Below is a small trained network, with its code and all its weights. Each question gives an input and a target symbol and asks what happens when units are switched off, that is, made to give their printed mean instead of their output.

import numpy as np


def w(rows, s, z=0):
    codes = np.array(rows[::2]) - 128.0
    scale = np.full(codes.shape[1], s)
    scale[-1] = z or s
    return codes * scale


def f(y):
    return np.maximum(y, 0)


def softmax(a):
    e = np.exp(a - a.max(-1, keepdims=True))
    return e / e.sum(-1, keepdims=True)


def log_softmax(a):
    a = a - a.max(-1, keepdims=True)
    return a - np.log(np.exp(a).sum(-1, keepdims=True))


def net(x, mask):
    ids = ['αβζηθστψω'.index(c) for c in x.split()]
    T = len(ids)
    res = E[ids] + P[:T]
    u = 0
    for l in range(2):
        q, k, v = (res @ M[l].T for M in (Q, K, V))
        z = softmax(np.where(np.tri(T) > 0, q @ k.T / 2**0.5, -1e9)) @ v
        res = res + np.where(mask[u], z, O[l][:, -1]) @ O[l][:, :-1]
        u += 1
        y = f(res @ A[l][:, :-1].T + A[l][:, -1])
        res = res + np.where(mask[u : u + 16], y, B[l][:, -1]) @ B[l][:, :-1]
        u += 16
    return log_softmax(res[-1] @ U[:, :-1].T + U[:, -1])


Q, K, V, O, A, B = {}, {}, {}, {}, {}, {}
E = w([
[82,173,207,149,89,242],'α',
[53,171,234,100,98,114],'β',
[82,119,236,13,127,135],'ζ',
[22,151,156,220,138,152],'η',
[151,82,88,170,213,81],'θ',
[77,121,168,166,149,59],'σ',
[186,106,132,191,144,231],'τ',
[253,77,184,57,153,152],'ψ',
[1,96,56,46,51,181],'ω',
],0.0069)
P = w([
[67,141,125,87,210,158],'0',
[144,213,131,112,79,69],'1',
[79,84,146,128,181,141],'2',
[141,168,154,157,54,55],'3',
[102,43,166,153,148,131],'4',
[139,126,177,186,37,48],'5',
[112,3,180,174,126,125],'6',
[131,101,213,196,23,41],'7',
],0.0062)
Q[0] = w([
[127,95,159,115,221,151],'0.h0',
[131,133,253,170,60,68],'0.h0',
],0.024)
K[0] = w([
[176,170,137,240,250,58],'0.h0',
[113,31,145,200,15,101],'0.h0',
],0.016)
V[0] = w([
[88,59,104,183,86,104],'0.h0',
[147,204,182,156,255,122],'0.h0',
],0.0094)
O[0] = w([
[122,170,123,156,198,128,250],'0.h0',
[73,2,81,171,91,118,72],'0.h0',
],0.0068,0.0014)
A[0] = w([
[62,173,171,77,63,35,43],'0.n0',
[148,238,116,77,148,103,67],'0.n1',
[126,179,150,206,114,102,119],'0.n2',
[162,51,87,158,32,167,134],'0.n3',
[170,81,176,174,176,169,137],'0.n4',
[210,99,133,167,53,67,135],'0.n5',
[129,96,69,188,109,2,93],'0.n6',
[109,180,65,221,70,132,143],'0.n7',
[118,192,134,118,241,116,167],'0.n8',
[144,127,72,170,160,237,137],'0.n9',
[139,82,134,131,171,78,245],'0.n10',
[86,181,106,170,49,63,6],'0.n11',
[34,122,53,157,58,119,26],'0.n12',
[208,177,102,189,141,153,101],'0.n13',
[140,72,65,143,61,90,49],'0.n14',
[108,100,236,209,121,104,154],'0.n15',
],0.0073,0.0021)
B[0] = w([
[191,146,145,207,24,191,217],'0.n0',
[121,143,8,104,160,108,181],'0.n1',
[142,126,104,78,86,137,181],'0.n2',
[163,213,109,65,144,164,167],'0.n3',
[170,111,118,104,190,147,185],'0.n4',
[155,172,191,41,152,142,163],'0.n5',
[161,135,165,179,1,109,167],'0.n6',
[201,77,144,175,48,131,158],'0.n7',
[113,164,62,100,171,93,175],'0.n8',
[162,78,132,170,141,212,159],'0.n9',
[146,47,117,148,83,51,207],'0.n10',
[136,46,149,33,152,128,154],'0.n11',
[127,216,49,126,186,97,157],'0.n12',
[168,217,119,115,68,124,145],'0.n13',
[135,202,178,94,131,171,142],'0.n14',
[101,169,158,221,174,106,255],'0.n15',
],0.013,0.0041)
Q[1] = w([
[197,82,248,221,6,172],'1.h0',
[72,95,237,188,145,148],'1.h0',
],0.017)
K[1] = w([
[235,150,149,136,200,85],'1.h0',
[111,161,230,250,123,112],'1.h0',
],0.015)
V[1] = w([
[218,141,130,124,161,223],'1.h0',
[198,46,133,8,156,58],'1.h0',
],0.013)
O[1] = w([
[254,116,120,142,178,195,216],'1.h0',
[161,127,236,94,240,31,2],'1.h0',
],0.0075,0.0038)
A[1] = w([
[177,90,121,105,97,195,81],'1.n0',
[61,165,121,101,188,236,100],'1.n1',
[97,1,148,116,45,165,121],'1.n2',
[97,90,159,111,88,89,214],'1.n3',
[199,56,84,132,138,153,201],'1.n4',
[148,103,86,69,118,120,165],'1.n5',
[149,44,129,48,109,155,55],'1.n6',
[222,159,169,83,72,99,246],'1.n7',
[99,149,231,62,118,237,95],'1.n8',
[125,33,96,120,217,148,14],'1.n9',
[146,194,92,86,75,119,1],'1.n10',
[136,251,112,140,125,83,176],'1.n11',
[194,87,109,178,89,105,118],'1.n12',
[74,15,86,112,168,112,172],'1.n13',
[197,96,184,125,158,166,151],'1.n14',
[81,34,191,71,136,159,122],'1.n15',
],0.0092,0.0018)
B[1] = w([
[144,63,144,182,172,123,217],'1.n0',
[192,216,161,145,203,60,181],'1.n1',
[218,146,195,100,138,137,212],'1.n2',
[138,190,145,97,89,86,183],'1.n3',
[93,170,167,163,52,77,220],'1.n4',
[71,143,121,96,123,145,153],'1.n5',
[106,160,148,127,85,183,148],'1.n6',
[29,141,107,223,152,133,254],'1.n7',
[177,73,96,173,151,26,172],'1.n8',
[54,37,189,211,126,156,167],'1.n9',
[97,81,172,86,169,159,202],'1.n10',
[71,73,145,62,89,142,210],'1.n11',
[164,105,82,81,163,165,222],'1.n12',
[85,68,20,143,151,108,169],'1.n13',
[143,178,91,9,134,159,236],'1.n14',
[193,93,68,80,59,174,153],'1.n15',
],0.015,0.0092)
U = w([
[157,128,162,146,174,91,9],'α',
[124,207,210,112,60,156,103],'β',
[208,86,126,37,116,162,217],'ζ',
[127,178,2,187,106,192,252],'η',
[128,27,100,125,177,90,70],'θ',
[66,157,144,174,91,62,121],'σ',
[126,53,197,153,175,164,47],'τ',
[45,86,124,98,122,212,125],'ψ',
[136,163,143,43,213,114,143],'ω',
],0.005,0.002)

Each question gives the input, a string of symbols that net reads in full, and the target symbol t.
The units are the heads (2 rows each of Q, K, V and O) and the neurons (one row each of A and B). Each row of codes is followed by its name. A weight is (code - 128) times the scale printed after its matrix; where a second scale follows, it is the last column's (O, A, B and U).
mask holds one flag per unit, layer by layer, with each layer's heads first. A switched-off unit (its flag False) gives its mean, the last column of its rows in O or B, instead of its output. The means were averaged over made-up inputs and are rounded, as every weight is.
A unit's drop is (log p(t) with every unit on - log p(t) with that unit switched off) / (log p(t) with every unit on - log p(t) with every unit switched off).
The circuit of an input: a set's keep is (log p(t) with only the set's units on - log p(t) with every unit switched off) / (log p(t) with every unit on - log p(t) with every unit switched off). Starting from the 12 units with the biggest drops (on a tie, the unit counted first), units are removed one at a time, each time the one whose removal leaves the highest keep (on an exact tie, the one counted first), for as long as the keep stays at least 0.8.
circuit, biggest first: the units of the circuit, biggest drop first
most important unit: the unit with the biggest drop
k most important neurons: the k neurons with the biggest drops, biggest first
top k neurons in layer l: the k neurons of layer l with the biggest drops, biggest first
input τ ψ ζ ζ, target ω: circuit, biggest first : (1.h0; 1.n14; 0.n15)
input τ β β τ ζ σ, target η: top 2 neurons in layer 0 : (0.n2; 0.n4)
input ζ ζ ζ ω τ ψ σ α, target ω: circuit, biggest first : (0.n5; 1.h0; 1.n14)
input ψ ζ η α θ, target θ: circuit, biggest first : (0.n10; 1.n13; 0.h0)
input θ ζ θ θ, target σ: 3 most important neurons : (0.n0; 1.n7; 0.n6)
input β η ζ ω θ ω ω, target ω: circuit, biggest first : (1.n1; 0.n12; 0.n3; 0.n0)
input η τ β θ, target η: circuit, biggest first : (0.n6; 1.h0; 0.n13)
input θ τ η, target η: 2 most important neurons : (0.n12; 0.n0)
input ω ω τ ζ α ψ ψ, target ψ: most important unit : 1.n9
input β θ τ ω ψ β θ ζ, target σ: 3 most important neurons : (0.n4; 0.n15; 0.n10)
input τ η ω α θ α, target σ: 4 most important neurons : (0.n2; 0.n4; 0.n10; 0.n0)
input η ζ σ α ψ θ τ τ, target η: circuit, biggest first : (0.n15; 1.h0; 0.h0)
input η ζ ζ ζ ζ β θ ζ, target σ: top 2 neurons in layer 0 : (0.n4; 0.n10)
input α ω ζ σ β ψ θ β, target ω: circuit, biggest first : (0.n5; 1.h0; 1.n14)
input θ ζ ψ ω ζ τ, target ψ: top 3 neurons in layer 0 : (0.n1; 0.n13; 0.n8)
input θ ζ τ α ζ ζ θ β, target σ: circuit, biggest first : (1.h0; 1.n7; 1.n2; 0.n0)
input β ψ ω ω θ ω τ η, target ψ: most important unit : 0.h0
input α ω η ζ τ, target τ: circuit, biggest first : (1.n9; 0.n4; 1.h0)
input ζ β η τ θ θ, target η: circuit, biggest first : (0.n6; 1.n7; 1.h0; 0.n13)
input τ β θ ω τ ω ζ, target ζ: most important neuron : (1.n7)
